Here is a tiny trained network, its code and every weight. The questions are about switching its units off for an input and a class, where a switched-off unit gives its printed mean instead of its output.

import numpy as np


def w(rows, s, z=0):
    codes = np.array(rows[::2]) - 128.0
    scale = np.full(codes.shape[1], s)
    scale[-1] = z or s
    return codes * scale


def norm(h):
    return h / np.sqrt((h * h).mean(-1, keepdims=True) + 1e-5)


def f(y):
    return y / 2 * (1 + np.tanh(0.7978845608 * (y + 0.044715 * y**3)))


def log_softmax(a):
    a = a - a.max(-1, keepdims=True)
    return a - np.log(np.exp(a).sum(-1, keepdims=True))


def net(x, mask):
    res = np.array(x, float).reshape(1, 6) / 4 @ E
    u = 0
    for l in range(2):
        y = f(norm(res) @ A[l][:, :-1].T + A[l][:, -1])
        res = res + np.where(mask[u : u + 5], y, B[l][:, -1]) @ B[l][:, :-1]
        u += 5
    return log_softmax(norm(res)[-1] @ U[:, :-1].T + U[:, -1])


A, B = {}, {}
E = w([
[126,148,153,125,149,123,126,147,121,127,128,88],'x0',
[139,70,188,165,126,162,98,90,108,109,246,107],'x1',
[146,121,113,114,134,125,125,127,124,150,140,123],'x2',
[189,110,160,189,188,115,80,123,80,132,96,175],'x3',
[138,144,136,118,113,156,112,122,115,128,111,124],'x4',
[163,83,122,144,72,106,169,216,192,102,96,87],'x5',
],0.012)
A[0] = w([
[82,235,104,92,186,120,80,61,158,192,105,160,134],'0.n0',
[157,120,186,200,123,182,93,108,151,126,253,123,130],'0.n1',
[74,84,168,131,114,160,173,67,99,154,178,80,173],'0.n2',
[201,2,131,157,95,176,79,133,138,13,205,30,2],'0.n3',
[193,97,74,213,180,158,116,171,138,96,73,104,83],'0.n4',
],0.0074,0.0059)
B[0] = w([
[77,122,175,160,99,90,139,160,170,172,146,151,228],'0.n0',
[159,123,109,137,195,165,116,59,75,65,170,136,254],'0.n1',
[113,178,48,128,65,166,56,128,141,124,145,83,212],'0.n2',
[28,162,183,109,104,50,162,188,187,247,39,195,229],'0.n3',
[180,123,63,158,167,149,71,133,161,102,133,94,179],'0.n4',
],0.012,0.0078)
A[1] = w([
[214,147,143,239,150,36,34,161,143,177,57,166,3],'1.n0',
[180,124,203,223,190,92,21,182,45,160,121,215,141],'1.n1',
[160,64,90,64,125,128,155,187,188,125,22,74,122],'1.n2',
[76,94,146,113,65,145,181,125,163,206,121,98,95],'1.n3',
[254,125,57,78,129,125,220,153,159,25,56,81,93],'1.n4',
],0.0074,0.0035)
B[1] = w([
[146,172,158,178,106,196,9,139,185,193,113,193,225],'1.n0',
[170,25,145,138,165,104,201,183,120,115,105,139,245],'1.n1',
[131,136,139,136,131,135,200,82,9,80,162,113,198],'1.n2',
[127,161,196,60,141,66,171,112,181,115,139,83,188],'1.n3',
[178,126,20,91,97,137,89,151,56,82,93,54,176],'1.n4',
],0.012,0.011)
U = w([
[53,190,191,51,75,59,197,128,207,182,133,99,254],'0',
[154,73,209,188,166,89,116,218,189,209,57,213,150],'1',
[145,167,74,63,70,90,207,138,51,68,96,50,33],'2',
[251,161,78,182,117,152,61,192,97,115,33,98,66],'3',
[72,161,53,86,95,215,36,67,145,115,211,82,57],'4',
[210,37,167,167,221,163,146,48,72,69,159,151,103],'5',
],0.016,0.0054)

Each question gives the input, the list of numbers given to net, and the class t.
The units are the neurons (one row each of A and B). Each row of codes is followed by its name. A weight is (code - 128) times the scale printed after its matrix; where a second scale follows, it is the last column's (A, B and U).
mask holds one flag per neuron, layer by layer. A switched-off neuron (its flag False) gives its mean, the last column of its row in B, instead of its output. The means were averaged over made-up inputs and are rounded, as every weight is.
A unit's drop is (log p(t) with every unit on - log p(t) with that unit switched off) / (log p(t) with every unit on - log p(t) with every unit switched off).
The circuit of an input: a set's keep is (log p(t) with only the set's units on - log p(t) with every unit switched off) / (log p(t) with every unit on - log p(t) with every unit switched off). Starting from all 10 units, units are removed one at a time, each time the one whose removal leaves the highest keep (on an exact tie, the one counted first), for as long as the keep stays at least 0.8.
circuit, biggest first: the units of the circuit, biggest drop first
top k neurons: the k neurons with the biggest drops, biggest first
top k neurons in layer l: the k neurons of layer l with the biggest drops, biggest first
drop when u is switched off: that unit's drop, to one decimal
input [-2,-5,-2,0,-4,-5], class 0: top 2 neurons in layer 0 -> (0.n1; 0.n4)
input [-4,-8,-8,0,4,0], class 0: circuit, biggest first -> (0.n1; 1.n1)
input [2,-6,8,1,-4,1], class 3: circuit, biggest first -> (0.n3)
input [-8,-5,2,7,0,1], class 3: top 2 neurons in layer 0 -> (0.n3; 0.n4)
input [-2,0,3,-5,-4,-7], class 0: top 3 neurons in layer 0 -> (0.n0; 0.n1; 0.n4)
input [-6,0,5,-3,5,0], class 0: top 3 neurons -> (0.n1; 0.n4; 1.n4)
input [-4,0,1,3,3,6], class 3: top 2 neurons in layer 1 -> (1.n2; 1.n4)
input [3,0,-2,0,4,-7], class 0: top 3 neurons in layer 0 -> (0.n0; 0.n4; 0.n1)
input [0,7,2,0,8,-4], class 4: top 2 neurons in layer 1 -> (1.n1; 1.n2)
input [-7,0,-8,-1,5,-8], class 0: circuit, biggest first -> (0.n0; 1.n0)
input [3,4,-6,-2,4,0], class 4: top 3 neurons -> (0.n2; 0.n1; 0.n0)
input [5,3,5,-2,-3,0], class 4: top 3 neurons in layer 0 -> (0.n2; 0.n1; 0.n0)
input [5,-1,2,-3,-3,2], class 2: top 2 neurons in layer 0 -> (0.n3; 0.n0)
input [8,-7,0,3,-7,5], class 3: top neuron -> (1.n0)
input [3,1,7,-8,-6,-2], class 4: top 4 neurons -> (0.n3; 0.n2; 1.n1; 0.n0)
input [-1,-3,4,0,-5,3], class 2: top 2 neurons -> (1.n2; 0.n0)
input [8,1,1,5,1,-2], class 5: top 2 neurons -> (0.n3; 0.n1)
input [-7,-7,-6,0,8,-4], class 0: top 3 neurons -> (0.n1; 0.n4; 1.n1)
input [-3,0,2,4,2,1], class 3: top 3 neurons -> (0.n3; 0.n0; 0.n4)
input [-6,-6,1,0,7,5], class 2: circuit, biggest first -> (1.n2)
input [8,0,3,1,-8,3], class 3: top 3 neurons in layer 0 -> (0.n0; 0.n3; 0.n4)
input [7,8,7,-1,-1,-1], class 4: top 2 neurons -> (0.n2; 0.n1)
input [1,8,5,-1,7,-6], class 4: top 3 neurons -> (0.n2; 1.n1; 1.n2)
input [7,6,1,4,-6,1], class 1: top 2 neurons -> (0.n3; 1.n2)
input [2,-2,1,1,-2,4], class 3: drop when 0.n4 is switched off -> 0.2
input [6,-2,-3,-8,-8,8], class 2: drop when 1.n0 is switched off -> 0.0
